(in the rows, 128 means zero)
Each row is followed by its class.
[141 147 127 146 121 134 135 116 134  83 160 126 118 126 130 117 153 124
 111 128 199 124 104  79 117 104 118 133 155 228 140 125 176 132 115 116
 131  61 137 140 126 150 124 126 146 131 103 135 152 100 142 185 125  73
 110 151 132 132 147 120 126]
tupog
[132 137 126 141   4 126 128 136 132 116 149 141 125 123 117 116 147 129
 118 130 154 125 120 128 138 127 127 139 132 182 117 129 148 129 125 123
 138  95 129 131 131 144 129 127 127 150 120 132 118 125 142 170 130 107
 120 164 128 119 146 118 132]
gatuv
[140 154 134 137 127 123 134 138 124 104 148 130 114 133 143 105 155 136
 105 125 161 130  98  95 113 118 108 134 157 215 141 127 168 124 130 110
 118  79 126 134 131 141 151 125 136 139 103 130 139 118 140 181 140 102
 135 161 114 133 147 119 127]
tupog
[139 154 129 147 127 141 132 136 108 102 155 138 154 135 138 124 147 125
 103 132 163 133 110 108 127 119 109 121 151 199 132 129 166 128 121 110
 136  71 136 140 124 142 140 117 128 132  93 129 140 118 144 175  50 100
 106 172 147 130 149 114 117]
tupog
[129 141 121 153 129 131 136 151 131  98 136 130 116 139 137 110 166 128
  98 128 154 132  95 109 135 136 129 123 138 241 122 135 166 144 122 113
 122  91 140 141 122 130 149 132 133 144 114 136 124 110 121 225 125 100
 118 176 128 126 148 128 128]
gatuv
[144 148 126 142 128 128 139 130 133  94 154 118 111 121 142 115 162 129
 107 132 181 136 109  97 136 111 133 117 151 225 125 121 168 129 119 108
 124  67 136 151 129 150 141 118 142 137  94 122 155 117 142 187 120  78
  94 152 125 125 154 115 128]
tupog
[138 162 122 174 133 131 146 128 126 129 133 126 128 128 124 110 155 117
 113 126 149 131 108 134 126 141 126 126 129 215 106 127 147 118 120 132
 134  95 131 130 129 174 134 124 139 139 118 134 115 124 141 200 142 107
 138 180 124 131 147 133 121]
gatuv
[142 137 131 122 122 125 132 131 126 116 116 125 119 122 158 119 160 132
 130 132 148 138 112 107 124 124 117 114 156 215 113 133 170 107 123 118
 119  72 131 137 122 142 135 119 123 135 113 146 137 118 132 193 133 109
 126 166 128 126 145 117 138]
tupog
[159 152 112 150 131 121 131 106 133  85 154 134 118 126 140 128 166 137
 102 129 156 139  98 112 133 118 132 120 147 252 121 115 168 131 130 109
 132  82 129 142 124 135 143 123 128 122 118 141 145 118 132 180 120  86
 120 188 137 136 132 131 120]
tupog
[129 114 139 137 137 129 139 144 123 118 114 137 119 129 138 108 129 129
 130 131 157 132 106 140 128 140 125 141 123 184 123 131 121 113 182 138
 138 102 131 134 124 144 180 116 150 161 101 126 133 119 140 185 139 135
 126 135 117 121 136 128 125]
gatuv
[128 156 136 130 122 127 125 145 121 123 114 130 120 122 162 111 162 127
 115 128 130 133 108  96 127 124 128 135 166 197 125 123 136 128 131 106
 102  76 111 149 125 135 148 120 133 133  83 126 126 117 123 170 142 118
 108 168 124 125 145 114 125]
tupog
[152 135 121 140 130 145 139 139 121 146 119 136  92 123 138 112 144 130
 118 125 142 133 109 159 130 141 121 118 137 207 111 126 127 128 134 134
 109  93 142 135 114 155 137 126 142 159  84 124 132 110 145 194 142 119
 123 164 150 128 140 122 122]
gatuv
[169 149 120 142 121 134 139 138 129 113 178 121 123 130 137 123 138 122
 109 146 145 122 111  90 125 107 118 123 157 195 121 131 207 133 115 118
 137  46 136 130 131 122 132 127 130 124 117 133 119 117 129 144 130  88
 122 193 132 125 131 141 122]
tupog
[133 134 132 148 134 139 145 137 127 131 152 135 109 128 122 109 124 126
 114 130 150 129 117  87 141 126 121 132 145 179 130 145 180 128 130 119
 126  76 126 138 123 145 133 138 132 154 102 143 133 124 136 175 128 100
 122 160 127 139 153 125 129]
gatuv
[129 131 130 131 124 122 118 129 122  94 112 140 109 131 136 112 167 124
 127 124 157 127  96 138 136 132 124 134 116 200 109 110 108 125 135 116
 120 125 138 134 119 153 161 134 126 159 103 129 127 115 145 216 141 152
 135 131 124 125 143  95 125]
gatuv
[145 143 141 144 130 124 137 131 133 109 138 127 116 132 148 118 150 123
 112 124 168 128 109 100 133 117 125 124 172 224 127 118 143 136 132 106
 122  32 135 131 127 141 139 122 138 133 104 119 154 117 136 166 132  93
 117 172 131 118 154 114 137]
tupog
[156 151 142 144 126 139 129 130 123 105 161 131 115 133 185 127 150 118
 109 135 172 133 108  96 112 110 122 157 158 221 125 129 180 126 116 104
 107  56 139 132 136 145 143 124 137 155 114 129 146 108 124 188 121  86
 117 172 130 120 140 116 129]
tupog
[143 128 134 157 137 134 172 119 119 124 135 142 125 122  89 118 145 133
 108 130 206 121 114 133 135 140 120 135 136 185 121 130 174 126 127 127
 142  97 156 138 127 151 136 120 140 150 135 124 129 130 166 174 131  91
 135 166 126 127 154 140 136]
gatuv
[130 136 128 135 127 138 135 150 116 140 105 130 122 130 141 116 143 120
 114 143 123 132 113 132 136 137 115 127 150 180 108 124 158 129 131 121
 117  82 123 135 161 148 139 123 123 148 108 124 110 121 132 141 133 115
 131 175 137 129 136 134 130]
gatuv
[155 162 137 162 135 133 134 152 117 102 148 122 126 131 167 107 147 115
 106 133 145 140 102  88 127 120 112 123 170 252 116 134 202 133 116 102
 128  57 128 142 136 139 136 120 128 120 105 136 138 109 134 197 136  82
 121 216 123 110 172 124 115]
tupog
[157 157 123 142 128 135 129 119 121 109 142 113 122 127 160 133 130 121
 112 122 175 130 108 100 132 121 117 126 140 224 106 122 195 122 131 103
 131  63 122 144 135 145 137 126 127 114 112 129 140 117 141 174 132  88
  98 193 130 121 151 137 123]
tupog
[141 139 129 145 120 113 125 118 125  90 143 129 109 131 134 131 146 127
 124 136 124 156 103  98 128 123 108 145 145 191  91 125 171 145 121 115
 103 117 123 132 130 156 134 130 115 132 110 125 128 121 147 176 128 107
 124 151 131 126 249 122 127]
Dupu
[140 144 133 136 135 127 139 129 120 109 165 129 112 123 165 122 129 118
 105 142 153 138 109  85 123 120 129 119 158 180 131 136 173 147 112 116
 135  78 133 133 143 144 140 124 142 135 101 131 164 123 148 171 133  91
 101 152 129 135 151 121 131]
tupog
[157 147 148 149 114 137 138 120 118 105 142 138 140 139 133 129 150 106
 122 138 117 141 108 109 153 135 118 135 144 208 113 114 170 133 121 121
 126 109 126 134 133 141 128  87 135 142 117 143 120 120 135 196 131 116
 122 180 130 154 142 123 126]
Dupu
[158 146 153 145 133 133 128 123 132 103 167 137 109 146 153 114 153 128
 105 136 162 129  94  93 131 119 119 117 158 224 120 117 183 133 116 110
 117  66 112 136 131 138 130 132 162 104 110 137 138 106 143 188 139  89
 116 191 121 121 156 129 127]
tupog
[144 178 134 144 131 122 127 140 128 104 143 129 103 128 157 113 145 120
  92 129 188 145 102  92 126  95 130 120 155 202 134 139 162 134 113 113
 130  62 129 125 125 143 135 117 147 131 106 120 157 116 136 193 142  99
 116 175 139 150 162 127 122]
tupog
[143 131 125 129 127 128 156 133 113 143 147 130 119 124 116 117 136 131
 103 130 140 138 104 133 117 131 120 124 127 169 113 152 155 115 119 117
 129  74 157 139 130 138 137 122 134 150 101 131 114 106 139 155 132 115
 124 178 131 125 139 130 124]
gatuv
[147 138 123 149 107 127 145 118 135 104 142 119 113 121 141 109 159 139
 109 137 164 111 102 130 123 140 140 121 137 232  94 132 171 132 130 136
 117  67 172 133 146 135 129 126 120 121 107 132 126 121 135 193 134  93
  98 151 125 135 113 124 125]
gatuv
[154 128 127 137 111 128 135 114 126 102 134 144 123 124 130 119 145 127
 123 135 157 130  95 116 135 129 119 127 143 230 107 122 155 133 137 124
 117 125 145 146 126 149 141 119 126 142 103 132 124 120 138 202 128 113
 129 139 128 123 127 123 124]
gatuv
[161 152 147 150 126 116 135 118 124  73 180 121 126 105 152 116 162 119
 100 143 147 149  90  88 143 114 129 126 161 252 125 124 209 131 112  82
 128  49 120 148 112 143 177 120 129 127 109 137 134 125 132 182 130  84
 105 205 125 133 153 122 120]
tupog
[142 138 130 146 120 130 129 138 127 126 113 132 116 133 148 112 151 133
 124 140 137 140 100 139 135 136 131 128 115 198 113 119 144 125 133 127
 123 124 122 142 133 160 138 117 147 157  89 124 120 119 137 207 141 124
 124 168 131 131 146  91 120]
gatuv
[137 134 124 148 133 124 151 129 127 133 103 112 120 127 128 107 162 115
 117 134 111 139 107 216 136 158 125 143 109 231 105 126 107 111 140 118
 119  89 128 139 126 154 147 113 131 133  95 105 113 115 128 219 141 124
 108 188 142 126 151 135 123]
gatuv
[140 145 144 142 124 128 132 149 126 128 131 127 121 124 161 155 161 110
 118 130 168 112 107 102 132 126 135 122 142 214  87 129 152 156 135 123
 120  75 124 138 124 142 141 132 140 138  96 135 148 113 140 187 138 109
  98 154 119 134 144 111 130]
tupog
[138 157 133 136 131 128 131 139 127 119  95 138 117 135 163  98 165 118
 121 129 172 132  91 137 119 124 118 128 177 229 114 127 105 134 130 119
 102 108 129 161 122 155 154 117 133 184  73 140 165 101 137 230 150 130
 113 126 114 130 150 108 117]
gatuv
[143 147 143 149 138 132 136 125 123 105 155 116 123 122 144 121 156 123
  98 135 163 143 100  95 122 128 129 132 150 206 133 128 158 129 119  77
 127  74 138 140 114 131 120 127 119 124  86 131 135 116 140 189 118  89
 127 166 133 116 156 115 102]
tupog
[161 144 129 133 144 127 137 104 129 115 139 119 128 136 126 144 154 125
 121 143  83 132  94 139 135 164 107 127 111 240  85 111 161 111 125 113
 123 122 142 139 123 133 135 135 123 112 112 110 108 116 123 203 132 122
 145 184 121 120 128 140 123]
gatuv
[165 145 139 137 131 131 130 114 126 122 148 127 152 115 144 122 162 134
 115 138 163 129 105 112 131 114 138 118 104 231 128 122 150 137 132 110
 122 112 132  83 140 144 134 116 135 122 109 135 142 113 133 183 141  90
 115 165 128 137 152 121 122]
tupog
[159 158 129 140 148 131 148 103 119  94 165 127 119 129 131 127 141 132
 100 146 142 133 102  82 126 132 115 116 151 213 116 125 201 127 115 104
 130  66 143 158 129 132 127 141 123 113 123 142 118 119 124 153 125  85
 119 182 128 125 152 138 127]
tupog
[116 136 132 150 166 125 135 128 122 118 116 135 116 129 136 118 152 125
 134 134 175 131 106 135 137 121 115 132 115 202 138 145 123 123 131 130
 117 120 131 118 130 148 148 127 134 144  97 126 127 120 140 208 140 119
 114 131 133 117 145 125 130]
gatuv
[141 147 128 139 128 136 130 134 125 128 158 131 122 153 150 119 139 115
 119 129 132 137 100  97 121 116 121 156 147 191 130 110 176 132  97 119
 130  76 132 125 133 217 147 133 123 139 111 124 141 112 134 157 133  98
 123 148 136 118 150 125  99]
tupog
[157 158 143 142 112 113 141 114 134  89 146 130 125 124 155 120 154 142
 109 133 171 123  95  92 129 118 139 129 155 240 126 125 175 137 131 102
 129  63 138 147 135 144 145 124 136 117  97 135 158  98 148 169 147  78
 111 172 135 129 172 131 125]
tupog
[152 138 134 156 123 135 133 107 128  80 178 128 116 124 158 102 156 112
 109 145 155 126 105 135 134 105 132 129 151 233 130 129 181 120 118 119
 137  69 136 128 127 175 140 131 137 129 104 136 139 117 140 193 138  84
 119 178 129 133 144 161 114]
tupog
[164 140 122 150 134 130 140 117 128  89 149 126 119 126 138 115 162 122
 116 135 169 141  92 106 126 124 139 108 148 252 118 119 165 128 113 100
 148  61 158 144 124 143 130 124 144  98 116 143 142  89 123 185 123  82
  87 202 119 132 150 137 126]
tupog
[175 138 140 140 125 142 172 108 124 120 175 135 106 121 141 128 131 121
 108 129 140 121 111 112 133 112 115 120 135 206 115 133 201 119 121 101
 148  68 125 138 131 138 115 133 116 146 117 135 120 117 139 169 115  73
 121 175 126 125 151 126 120]
gatuv
[149 149 131 147 118 123 142 126 120 107 151 124 115 126 134 121 151 128
 120 133 151 133  90 115 130 131 124 124 126 228 120 128 156 129 123 127
 128  94 133 147 118 145 143 114 128 147 109 126 134 112 141 197 132 103
 116 151 126 133 146 129 122]
gatuv

Each row is followed by its class. Each block has new classes.
[132 129 134 129 137 125 130 109 126 125 122 143 133 135 129 131 126 124
 132 129 134 140 126 134 135 129 137 131 136 127 123 119 126 117 124 141
 126 133 127 128 127 133 139 131 125 136 129 130 124 133 129 131 128 128
 126 117 116 136 130 141 128]
X
[129 131 128 119 122 122 121 108 134 125 132 123 129 118 126 129 135 119
 143 117 137 150 127 134 125 147 140 134 119 123 125 120 125 138 130 137
 130 132 137 132 135 121 142 124 120 134 133 129 133 126 132 135 121 129
 133 122 117 134 131 131 135]
K
[128 132 131 124 122 123 127 108 129 132 131 126 130 131 126 131 134 121
 138 127 134 144 118 129 123 140 134 138 120 123 129 117 127 134 132 137
 138 136 127 132 143 119 143 125 118 132 136 135 135 130 130 132 123 129
 127 133 120 131 132 128 138]
K
[120 135 132 119 122 123 128 102 133 134 135 129 128 123 122 132 134 128
 134 129 128 145 121 122 125 134 141 141 120 125 124 111 125 128 132 138
 132 147 129 130 137 116 145 125 119 131 133 137 126 126 125 136 120 125
 128 137 125 121 138 129 131]
W
[122 132 138 131 128 126 125 116 130 133 128 132 127 128 130 135 130 131
 122 134 141 136 127 130 137 128 127 125 121 121 132 118 131 121 121 118
 127 128 118 136 135 125 140 135 127 125 132 132 119 128 135 128 134 135
 123 124 132 133 133 142 133]
D
[108 128 130 136 141 128 121 123 135 121 122 130 143 133 128 130 128 126
 129 127 128 149 119 123 138 135 139 123 127 128 115 113 121 125 126 134
 128 128 135 126 112 138 137 132 121 122 127 131 113 122 128 133 122 137
 132 131 109 131 119 132 150]
Q
[120 132 133 127 129 124 123 117 130 128 125 135 129 131 127 135 133 130
 120 140 144 142 125 126 141 127 130 130 124 125 123 120 121 123 123 117
 124 127 116 137 135 125 143  97 137 123 137 132 123 127 134 133 121 132
 122 130 133 138 136 139 134]
G
[125 130 133 127 131 123 123 116 129 130 127 132 130 131 132 128 133 128
 123 130 144 137 125 135 142 135 131 123 125 125 125 122 127 127 123 114
 131 123 119 140 132 125 141 128 125 122 132 126 123 131 131 133 122 131
 125 124 127 132 132 141 135]
D
[140 123 130 130 132 125 133 117 121 134 125 126 125 131 129 124 126 130
 122 132 132 129 136 135 130 129 129 129 128 131 128 124 133 124 125 132
 125 134 128 132 125 133 134 131 124 126 134 131 123 130 132 122 131 127
 125 121 129 135 127 128 133]
X
[126 130 136 128 133 127 124 117 133 132 127 132 130 134 127 132 125 127
 122 125 149 134 130 132 134 134 129 121 121 121 127 126 128 122 128 109
 132 125 122 141 131 130 135 125 127 129 139 127 113 133 134 131 126 135
 124 124 126 133 126 138 133]
D
[134 130 131 126 127 131 127 114 123 130 126 129 127 130 130 128 127 123
 123 131 133 144 128 139 127 124 132 139 123 131 127 123 132 120 125 130
 122 133 123 129 125 126 141 128 126 134 135 130 127 134 138 128 129 127
 127 120 133 136 126 140 134]
X
[122 134 138 129 128 126 124 116 135 138 132 134 127 131 125 132 130 130
 126 139 146 140 129 132 144 136 128 128 121 127 127 120 121 123 124 118
 129 127 119 139 133 120 140 128 126 123 136 129 117 121 136 131 127 131
 122 132 133 133 136 137 129]
G
[126 136 136 131 129 124 127 108 131 133 123 134 135 134 124 131 131 123
 125 136 145 139 128 127 141 138 130 121 116 124 125 112 123 122 131 122
 132 129 118 134 133 127 142 126 122 123 137 131 116 128 135 133 123 134
 121 134 129 130 132 136 130]
G
